Both labels of each row
[-14.8   2.9 -10.7  -0.2  14.9  17.9 -21.6  20.0  12.4  -1.4  18.2   1.9
 -13.5  46.1  23.9 -11.4   7.6   4.1  -3.2]  (23)/Hf
[ -2.7 -17.0 -17.7  -3.4  19.6   1.1 -30.8  24.0   9.0  -5.1   4.9  -7.5
 -38.2  53.1  47.7   1.1  15.2  -0.3   3.6]  (23)/Hf
[ 10.3  17.2 -13.0  11.8  11.2  25.0 -11.3  19.5  14.2  -8.2  -6.0  10.2
  -5.7 -57.9  41.3 -12.2  13.9 -28.8  11.5]  (23)/JT
[ -7.2  24.4 -12.1   1.1  31.8   8.4 -30.8  18.4   9.3   1.1  33.5   9.3
 -28.7 -11.8   3.3 -23.8  11.1  -9.0  -5.2]  (32)/Hf
[-28.1  71.2  -3.4   4.0   5.3  74.6   8.1 -13.6  21.1  25.2  45.4  34.6
  57.4 -78.8 -32.2 -51.3  24.6 -40.2   3.0]  (23)/Hf
[-14.3  -8.9   1.3  -6.4   3.3   2.9 -18.2   4.5   1.2  -0.1  21.5  -2.2
 -14.3  47.3  14.3   0.7   0.7  12.3   1.8]  (32)/CN
[  9.1  12.5  -4.4  11.2  20.4   6.7 -12.6  12.3  11.5 -10.5   1.0   5.6
 -11.8 -52.1  22.3  -9.5   5.6 -17.3   5.3]  (23)/JT
[ 14.7  10.5 -12.2   9.7  18.5  -6.7 -20.1  21.7   4.3  -6.4  -4.7  -4.6
 -30.0 -34.1  30.9  -0.1   3.0 -14.1  14.5]  (23)/JT
[ 10.8  18.6  -7.7  10.7  11.3   4.1 -10.6  10.5   5.6  -4.7  -2.8   5.0
  -7.6 -51.3  17.3  -2.4   0.1 -18.3  14.1]  (23)/JT
[ -5.1  47.2 -10.0   8.2   1.7  43.7  11.4  -4.2  15.5  11.0  13.5  22.6
  22.1 -85.1   4.4 -27.3  12.8 -42.5  11.0]  (23)/JT
[ -3.1   7.7  -4.3   3.4  23.2  -1.2 -35.0  19.9   9.8  -9.2  19.5   4.6
 -34.5   8.9  27.8  -9.3  13.2   0.8  -4.0]  (32)/Hf
[ -5.8  11.6 -12.6   4.4  12.6  20.0 -19.7  15.2  11.0   7.2  24.8   8.2
 -13.4   9.8  28.7 -14.1   9.3 -11.4  11.5]  (23)/Hf
[-13.5   3.6 -12.7   7.5  12.2  14.9 -19.4  19.9  10.5  -9.8  22.8   7.0
 -20.4  14.1  42.1  -5.2  12.5  -3.9   6.4]  (23)/Hf
[-18.8  38.4  -6.8  -0.5  14.0  46.3  -0.6   4.8  13.9  12.1  28.5  11.5
   8.8  -7.7  18.6 -26.6  15.7 -23.5   4.3]  (23)/Hf
[  9.9  -3.8  -4.8   9.6  16.4  -7.9 -10.8  16.1  10.7 -23.6 -14.1  -2.2
 -15.9 -19.6  28.6   2.3   7.6  -8.0  -2.6]  (23)/JT
[ -1.1  -9.6  -7.2  10.3  -0.8  11.0 -14.7  16.0  13.3 -12.2  -0.2   0.7
 -14.1  42.6  32.4  -5.3  14.0  -5.7  -9.1]  (23)/Hf
[ -9.4  32.1 -11.8   3.7   2.0  33.3 -10.1  12.6  16.5   4.3  27.1  21.8
  -0.9   0.2  27.8 -25.8  20.4 -16.1   4.0]  (23)/Hf
[ -4.1 -10.6 -17.5   2.8  18.1   4.7 -29.0  25.0  12.2 -11.0   2.7  -4.7
 -35.0  66.2  54.5  -4.6  15.7   4.0  -2.9]  (23)/Hf
[-12.6   3.4  -8.6   5.0  18.5   1.1 -23.3  16.5   9.7 -11.7  19.4   0.4
 -25.0  16.6  11.0  -3.7  11.6  -2.1  -8.9]  (23)/Hf
[-25.3  77.8  -3.2   2.8   9.4  62.1  19.3 -10.1  15.5  28.9  65.2  36.0
  45.6 -61.1 -36.9 -53.2  19.2 -22.9  11.3]  (32)/CN
[ -5.9  -2.1 -13.3   6.8  10.5  18.4  -6.0  14.3  13.9 -11.0  -2.1  -3.4
 -15.9  37.2  45.6  -3.4  21.7 -11.0  -4.2]  (23)/Hf
[ 11.5   3.3 -13.1   6.0  20.8   4.8 -16.3  21.1   5.6  -6.7  -9.8  -3.6
 -27.6 -36.0  36.5  -2.6  10.9 -19.8   9.8]  (32)/JT
[ -8.5  -2.4 -14.1   6.5  14.4  13.5 -18.2  22.8  15.7 -11.0   9.1   6.5
 -21.2  20.5  50.5  -7.7  22.7 -12.8   2.1]  (23)/Hf
[-10.4  15.0 -11.5  -2.6  14.1  25.1  -4.5  12.5  15.6   9.6  12.9   3.8
 -10.2  25.9  22.9 -16.5  19.7 -16.5  -3.8]  (23)/Hf
[ -9.4   8.8  -9.6  10.4  14.5  19.0 -14.0  19.0  20.1 -14.8   7.5   8.6
 -11.6  16.4  38.5 -11.9  21.9 -16.0  -3.1]  (23)/Hf
